Here is a tiny trained network, its code and every weight. The questions are about switching its units off for an input and a class, where a switched-off unit gives its printed mean instead of its output.

import numpy as np


def w(rows, s, z=0):
    codes = np.array(rows[::2]) - 128.0
    scale = np.full(codes.shape[1], s)
    scale[-1] = z or s
    return codes * scale


def f(y):
    return np.maximum(y, 0)


def log_softmax(a):
    a = a - a.max(-1, keepdims=True)
    return a - np.log(np.exp(a).sum(-1, keepdims=True))


def net(x, mask):
    res = np.array(x, float).reshape(1, 6) / 4 @ E
    y = f(res @ A[0][:, :-1].T + A[0][:, -1])
    res = res + np.where(mask, y, B[0][:, -1]) @ B[0][:, :-1]
    return log_softmax(res[-1] @ U[:, :-1].T + U[:, -1])


A, B = {}, {}
E = w([
[100,33,100],'x0',
[127,160,182],'x1',
[127,121,133],'x2',
[77,120,253],'x3',
[70,54,121],'x4',
[6,199,43],'x5',
],0.005)
A[0] = w([
[253,50,50,207],'neuron 0',
[24,27,102,41],'neuron 1',
[234,241,190,168],'neuron 2',
[124,224,43,77],'neuron 3',
[13,144,181,83],'neuron 4',
[125,95,224,253],'neuron 5',
],0.011,0.0034)
B[0] = w([
[183,9,108,255],'neuron 0',
[37,83,75,206],'neuron 1',
[223,178,173,253],'neuron 2',
[130,148,23,224],'neuron 3',
[44,178,157,202],'neuron 4',
[105,143,253,232],'neuron 5',
],0.018,0.0059)
U = w([
[115,142,229,72],'0',
[139,99,214,255],'1',
[27,81,91,182],'2',
[3,192,150,33],'3',
[138,45,167,204],'4',
[133,227,23,100],'5',
[225,207,172,83],'6',
[200,37,109,81],'7',
],0.0066,0.0055)

Each question gives the input, the list of numbers given to net, and the class t.
The units are the neurons (one row each of A and B). Each row of codes is followed by its name. A weight is (code - 128) times the scale printed after its matrix; where a second scale follows, it is the last column's (A, B and U).
mask holds one flag per neuron, in row order. A switched-off neuron (its flag False) gives its mean, the last column of its row in B, instead of its output. The means were averaged over made-up inputs and are rounded, as every weight is.
A unit's drop is (log p(t) with every unit on - log p(t) with that unit switched off) / (log p(t) with every unit on - log p(t) with every unit switched off).
The circuit of an input: a set's keep is (log p(t) with only the set's units on - log p(t) with every unit switched off) / (log p(t) with every unit on - log p(t) with every unit switched off). Starting from all 6 units, units are removed one at a time, each time the one whose removal leaves the highest keep (on an exact tie, the one counted first), for as long as the keep stays at least 0.8.
circuit, biggest first: the units of the circuit, biggest drop first
k most important neurons: the k neurons with the biggest drops, biggest first
drop when u is switched off: that unit's drop, to one decimal
input [4,7,4,8,2,-8], class 0: most important neuron : neuron 5
input [-2,-1,6,7,-1,3], class 3: circuit, biggest first : neuron 4; neuron 0
input [4,6,-3,8,3,-4], class 0: 2 most important neurons : neuron 5; neuron 0
input [-3,-7,6,-2,-3,4], class 5: 3 most important neurons : neuron 3; neuron 5; neuron 0
input [-8,7,4,7,5,-2], class 0: 4 most important neurons : neuron 5; neuron 4; neuron 0; neuron 3
input [2,0,0,-5,-1,4], class 5: 3 most important neurons : neuron 3; neuron 5; neuron 1
input [-2,7,0,3,4,0], class 0: circuit, biggest first : neuron 5; neuron 0; neuron 3
input [-8,-4,2,3,-5,4], class 6: 2 most important neurons : neuron 2; neuron 1
input [0,5,2,5,4,-1], class 0: circuit, biggest first : neuron 5; neuron 0
input [-3,-1,-6,6,-3,-5], class 6: 3 most important neurons : neuron 2; neuron 1; neuron 0
input [-4,0,4,0,7,8], class 3: 2 most important neurons : neuron 0; neuron 4
input [-7,8,1,7,3,3], class 0: 2 most important neurons : neuron 5; neuron 2
input [0,3,-3,0,-3,8], class 5: 2 most important neurons : neuron 3; neuron 5
input [3,1,-2,5,8,6], class 3: circuit, biggest first : neuron 4
input [6,4,-2,2,7,2], class 3: circuit, biggest first : neuron 0; neuron 4
input [0,8,0,3,8,2], class 3: circuit, biggest first : neuron 4; neuron 0
input [-4,4,2,7,-1,1], class 0: 2 most important neurons : neuron 5; neuron 4
input [-5,6,5,-1,-4,-2], class 6: drop when neuron 2 is switched off : 0.5
input [-4,-1,4,7,4,7], class 3: drop when neuron 0 is switched off : 0.1
input [-4,2,-4,8,3,3], class 3: circuit, biggest first : neuron 4
input [5,-7,-1,5,3,3], class 2: drop when neuron 2 is switched off : 0.2
input [0,8,1,6,6,4], class 3: drop when neuron 4 is switched off : 0.3
input [-2,-2,-8,-3,-3,-8], class 7: 2 most important neurons : neuron 0; neuron 4
input [1,8,3,-8,-1,-4], class 7: 2 most important neurons : neuron 0; neuron 5
input [-8,-2,7,3,-5,6], class 5: 3 most important neurons : neuron 3; neuron 5; neuron 0
